Below are the code and all the weights of a small trained network. Each question names an input and a class and asks about switching units off, where a switched-off unit gives its printed mean instead of its output.

import numpy as np


def w(rows, s, z=0):
    codes = np.array(rows[::2]) - 128.0
    scale = np.full(codes.shape[1], s)
    scale[-1] = z or s
    return codes * scale


def f(y):
    return np.maximum(y, 0)


def log_softmax(a):
    a = a - a.max(-1, keepdims=True)
    return a - np.log(np.exp(a).sum(-1, keepdims=True))


def net(x, mask):
    res = np.array(x, float).reshape(1, 7) / 4 @ E
    y = f(res @ A[0][:, :-1].T + A[0][:, -1])
    res = res + np.where(mask, y, B[0][:, -1]) @ B[0][:, :-1]
    return log_softmax(res[-1] @ U[:, :-1].T + U[:, -1])


A, B = {}, {}
E = w([
[71,2,112,170,108,170,72],'x0',
[118,136,126,124,116,129,126],'x1',
[207,112,157,176,18,111,129],'x2',
[130,128,130,132,134,124,123],'x3',
[129,126,130,128,130,126,126],'x4',
[146,80,74,95,122,25,153],'x5',
[126,126,131,133,133,125,133],'x6',
],0.016)
A[0] = w([
[172,135,146,139,81,33,151,109],'n1',
[75,91,181,185,143,249,70,138],'n2',
[144,196,107,73,196,104,161,209],'n3',
[221,147,112,86,87,76,172,94],'n4',
[116,142,113,92,114,125,118,155],'n5',
[172,128,167,185,67,102,114,156],'n6',
[136,144,101,110,150,76,167,124],'n7',
[197,134,106,139,126,114,103,94],'n8',
[166,179,177,129,157,168,138,178],'n9',
[101,54,56,151,118,91,98,18],'n10',
[129,133,91,140,185,205,121,144],'n11',
[141,192,214,141,148,177,133,208],'n12',
[139,72,103,178,106,133,107,104],'n13',
[159,132,149,172,53,110,126,141],'n14',
[142,56,44,88,124,94,101,107],'n15',
[68,129,108,85,202,151,137,255],'n16',
[137,180,170,120,130,146,116,169],'n17',
],0.014,0.0069)
B[0] = w([
[154,200,128,182,160,150,151,209],'n1',
[189,167,87,203,97,170,72,250],'n2',
[149,126,106,99,155,73,148,250],'n3',
[144,198,129,179,163,139,129,222],'n4',
[157,147,111,107,151,127,123,148],'n5',
[143,93,152,143,90,200,152,200],'n6',
[147,159,95,136,117,95,123,186],'n7',
[147,143,145,162,134,138,138,157],'n8',
[73,95,167,72,151,165,157,206],'n9',
[63,119,164,57,198,206,172,185],'n10',
[120,161,110,149,167,155,84,190],'n11',
[57,65,148,67,159,201,149,230],'n12',
[100,119,142,139,84,167,136,177],'n13',
[144,109,163,158,113,174,165,194],'n14',
[128,143,148,70,187,136,162,194],'n15',
[143,182,1,116,208,120,70,238],'n16',
[101,128,141,96,155,159,144,188],'n17',
],0.012,0.022)
U = w([
[70,118,95,72,147,131,110,210],'0',
[147,179,92,191,121,135,105,191],'1',
[95,109,181,117,103,158,175,132],'2',
[129,79,129,181,32,146,78,4],'3',
[138,145,87,100,122,1,139,65],'4',
],0.015,0.0038)

Each question gives the input, the list of numbers given to net, and the class t.
The units are the neurons (one row each of A and B). Each row of codes is followed by its name. A weight is (code - 128) times the scale printed after its matrix; where a second scale follows, it is the last column's (A, B and U).
mask holds one flag per neuron, in row order. A switched-off neuron (its flag False) gives its mean, the last column of its row in B, instead of its output. The means were averaged over made-up inputs and are rounded, as every weight is.
A unit's drop is (log p(t) with every unit on - log p(t) with that unit switched off) / (log p(t) with every unit on - log p(t) with every unit switched off).
unit that matters most: the unit with the biggest drop
top k neurons: the k neurons with the biggest drops, biggest first
drop when u is switched off: that unit's drop, to one decimal
input [7,-1,4,6,5,0,8], class 3: unit that matters most => n2
input [-5,0,1,8,0,0,-8], class 2: top 2 neurons => n16, n2
input [1,8,-4,-3,-3,-2,6], class 1: top 3 neurons => n10, n2, n9
input [1,0,7,6,-1,7,8], class 2: top 3 neurons => n16, n2, n10
input [-5,-3,-2,-7,3,0,-2], class 0: top 2 neurons => n9, n12
input [0,2,-2,1,-5,6,-6], class 4: top 2 neurons => n12, n9
input [6,1,0,0,-1,0,5], class 1: top 4 neurons => n2, n12, n9, n6
input [1,-8,-8,1,3,-3,-5], class 1: top 2 neurons => n2, n10
input [-6,8,7,4,-3,0,-1], class 2: top 3 neurons => n16, n2, n6
input [8,1,0,3,-3,-1,-4], class 1: top 2 neurons => n2, n12
input [0,0,-2,-3,-6,-6,7], class 0: top 3 neurons => n12, n4, n1
input [-5,-5,0,4,-4,7,-8], class 4: top 2 neurons => n2, n3
input [-5,6,1,-6,-4,-7,-8], class 2: drop when n16 is switched off => 0.6
input [7,0,2,7,-5,4,0], class 2: unit that matters most => n16
input [7,-4,7,2,3,3,-5], class 2: drop when n10 is switched off => 0.2
input [2,-8,1,0,-6,2,-4], class 2: drop when n16 is switched off => 0.7
